Below is a small trained network, with its code and all its weights. Each question gives an input and a target symbol and asks what happens when units are switched off, that is, made to give their printed mean instead of their output.

import numpy as np


def w(rows, s, z=0):
    codes = np.array(rows[::2]) - 128.0
    scale = np.full(codes.shape[1], s)
    scale[-1] = z or s
    return codes * scale


def f(y):
    return y / 2 * (1 + np.tanh(0.7978845608 * (y + 0.044715 * y**3)))


def softmax(a):
    e = np.exp(a - a.max(-1, keepdims=True))
    return e / e.sum(-1, keepdims=True)


def log_softmax(a):
    a = a - a.max(-1, keepdims=True)
    return a - np.log(np.exp(a).sum(-1, keepdims=True))


def net(x, mask):
    ids = ['βγζηθλμξπσφψω'.index(c) for c in x.split()]
    T = len(ids)
    res = E[ids] + P[:T]
    r = res
    for j in range(3):
        rows = slice(3 * j, 3 * j + 3)
        q, k, v = (r @ M[0][rows].T for M in (Q, K, V))
        z = softmax(np.where(np.tri(T) > 0, q @ k.T / 3**0.5, -1e9)) @ v
        o = O[0][rows]
        res = res + np.where(mask[j], z, o[:, -1]) @ o[:, :-1]
    y = f(res @ A[0][:, :-1].T + A[0][:, -1])
    res = res + np.where(mask[3:11], y, B[0][:, -1]) @ B[0][:, :-1]
    return log_softmax(res[-1] @ U[:, :-1].T + U[:, -1])


Q, K, V, O, A, B = {}, {}, {}, {}, {}, {}
E = w([
[241,251,125,112],'β',
[70,74,150,165],'γ',
[154,90,134,182],'ζ',
[145,75,141,184],'η',
[143,153,202,112],'θ',
[111,92,87,166],'λ',
[96,254,165,65],'μ',
[151,126,63,197],'ξ',
[17,141,174,21],'π',
[73,36,201,39],'σ',
[47,108,100,169],'φ',
[125,55,12,37],'ψ',
[18,96,26,151],'ω',
],0.0077)
P = w([
[206,207,163,115],'0',
[145,121,163,105],'1',
[125,100,153,82],'2',
[57,108,102,72],'3',
[23,103,73,69],'4',
[2,102,46,73],'5',
],0.0046)
Q[0] = w([
[169,212,172,12],'H0',
[124,129,84,57],'H0',
[136,172,109,2],'H0',
[147,133,154,195],'H1',
[108,74,150,188],'H1',
[101,78,136,194],'H1',
[134,191,156,12],'H2',
[154,110,85,231],'H2',
[164,205,168,44],'H2',
],0.0092)
K[0] = w([
[3,77,129,44],'H0',
[83,86,42,104],'H0',
[3,61,61,68],'H0',
[114,168,210,134],'H1',
[182,186,171,166],'H1',
[224,185,163,180],'H1',
[22,33,80,92],'H2',
[195,201,217,152],'H2',
[2,49,125,47],'H2',
],0.0088)
V[0] = w([
[231,161,71,188],'H0',
[153,226,205,189],'H0',
[39,192,181,175],'H0',
[148,232,125,191],'H1',
[146,111,33,132],'H1',
[67,114,41,117],'H1',
[29,120,199,118],'H2',
[56,71,219,40],'H2',
[164,171,255,121],'H2',
],0.0076)
O[0] = w([
[175,66,36,41,2],'H0',
[102,141,18,171,61],'H0',
[80,255,56,209,81],'H0',
[88,197,47,123,179],'H1',
[175,127,134,38,131],'H1',
[160,168,175,80,142],'H1',
[114,210,170,231,111],'H2',
[116,127,229,227,248],'H2',
[43,73,81,214,213],'H2',
],0.0068,0.00092)
A[0] = w([
[44,233,99,89,222],'N0',
[219,173,251,204,144],'N1',
[2,185,100,224,251],'N2',
[123,94,194,59,252],'N3',
[19,43,73,213,136],'N4',
[126,60,164,63,221],'N5',
[173,171,253,246,121],'N6',
[129,78,35,80,116],'N7',
],0.0055,0.0037)
B[0] = w([
[200,215,93,155,214],'N0',
[19,87,141,58,188],'N1',
[164,133,94,222,254],'N2',
[162,156,192,121,209],'N3',
[167,37,131,172,179],'N4',
[117,138,201,101,189],'N5',
[2,116,114,86,192],'N6',
[103,91,72,39,172],'N7',
],0.0064,0.0061)
U = w([
[181,120,120,154,44],'β',
[143,215,145,77,176],'γ',
[45,45,179,177,102],'ζ',
[227,250,107,227,209],'η',
[133,69,210,29,217],'θ',
[129,143,118,144,97],'λ',
[212,101,113,164,201],'μ',
[136,192,17,33,1],'ξ',
[169,118,121,163,103],'π',
[208,44,108,252,156],'σ',
[23,155,126,195,51],'φ',
[79,3,57,106,75],'ψ',
[165,139,124,137,117],'ω',
],0.0046,0.0024)

Each question gives the input, a string of symbols that net reads in full, and the target symbol t.
The units are the heads (3 rows each of Q, K, V and O) and the neurons (one row each of A and B). Each row of codes is followed by its name. A weight is (code - 128) times the scale printed after its matrix; where a second scale follows, it is the last column's (O, A, B and U).
mask holds one flag per unit, heads first, then neurons. A switched-off unit (its flag False) gives its mean, the last column of its rows in O or B, instead of its output. The means were averaged over made-up inputs and are rounded, as every weight is.
A unit's drop is (log p(t) with every unit on - log p(t) with that unit switched off) / (log p(t) with every unit on - log p(t) with every unit switched off).
The circuit of an input: a set's keep is (log p(t) with only the set's units on - log p(t) with every unit switched off) / (log p(t) with every unit on - log p(t) with every unit switched off). Starting from all 11 units, units are removed one at a time, each time the one whose removal leaves the highest keep (on an exact tie, the one counted first), for as long as the keep stays at least 0.8.
circuit, biggest first: the units of the circuit, biggest drop first
unit that matters most: the unit with the biggest drop
k most important neurons: the k neurons with the biggest drops, biggest first
which heads matter: for each layer, one digit per head in row order, 1 if its drop is at least 0.15 and else 0, layers parted by /
drop when u is switched off: that unit's drop, to one decimal
input φ ζ μ β ψ π, target θ: which heads matter -> 111
input β π μ, target φ: which heads matter -> 101
input μ μ η, target σ: which heads matter -> 111
input β μ ω β σ γ, target ψ: unit that matters most -> H2
input β ξ π σ, target ζ: circuit, biggest first -> H2; H0; N6; N1
input θ β β π θ, target φ: which heads matter -> 101
input π ψ μ ψ, target θ: which heads matter -> 110
input β π μ ω, target ψ: 3 most important neurons -> N7; N4; N3
input ω μ ψ γ β, target θ: which heads matter -> 111
input β β β β ξ λ, target ψ: circuit, biggest first -> H2; H0; N7
input β γ σ θ, target ζ: circuit, biggest first -> H2; N6; N1; H0
input μ μ ω, target σ: 2 most important neurons -> N4; N2
input μ β μ β, target η: which heads matter -> 110
input μ μ φ, target σ: unit that matters most -> N4
input σ π ψ η, target ζ: 3 most important neurons -> N6; N1; N0
input β β μ μ μ θ, target η: 2 most important neurons -> N2; N0
input β β μ λ β φ, target ψ: drop when N7 is switched off -> 0.3
input π γ ξ μ μ μ, target η: drop when N2 is switched off -> 0.2
input σ η π, target ζ: drop when H2 is switched off -> 0.7
input β ω ξ, target ψ: unit that matters most -> H2
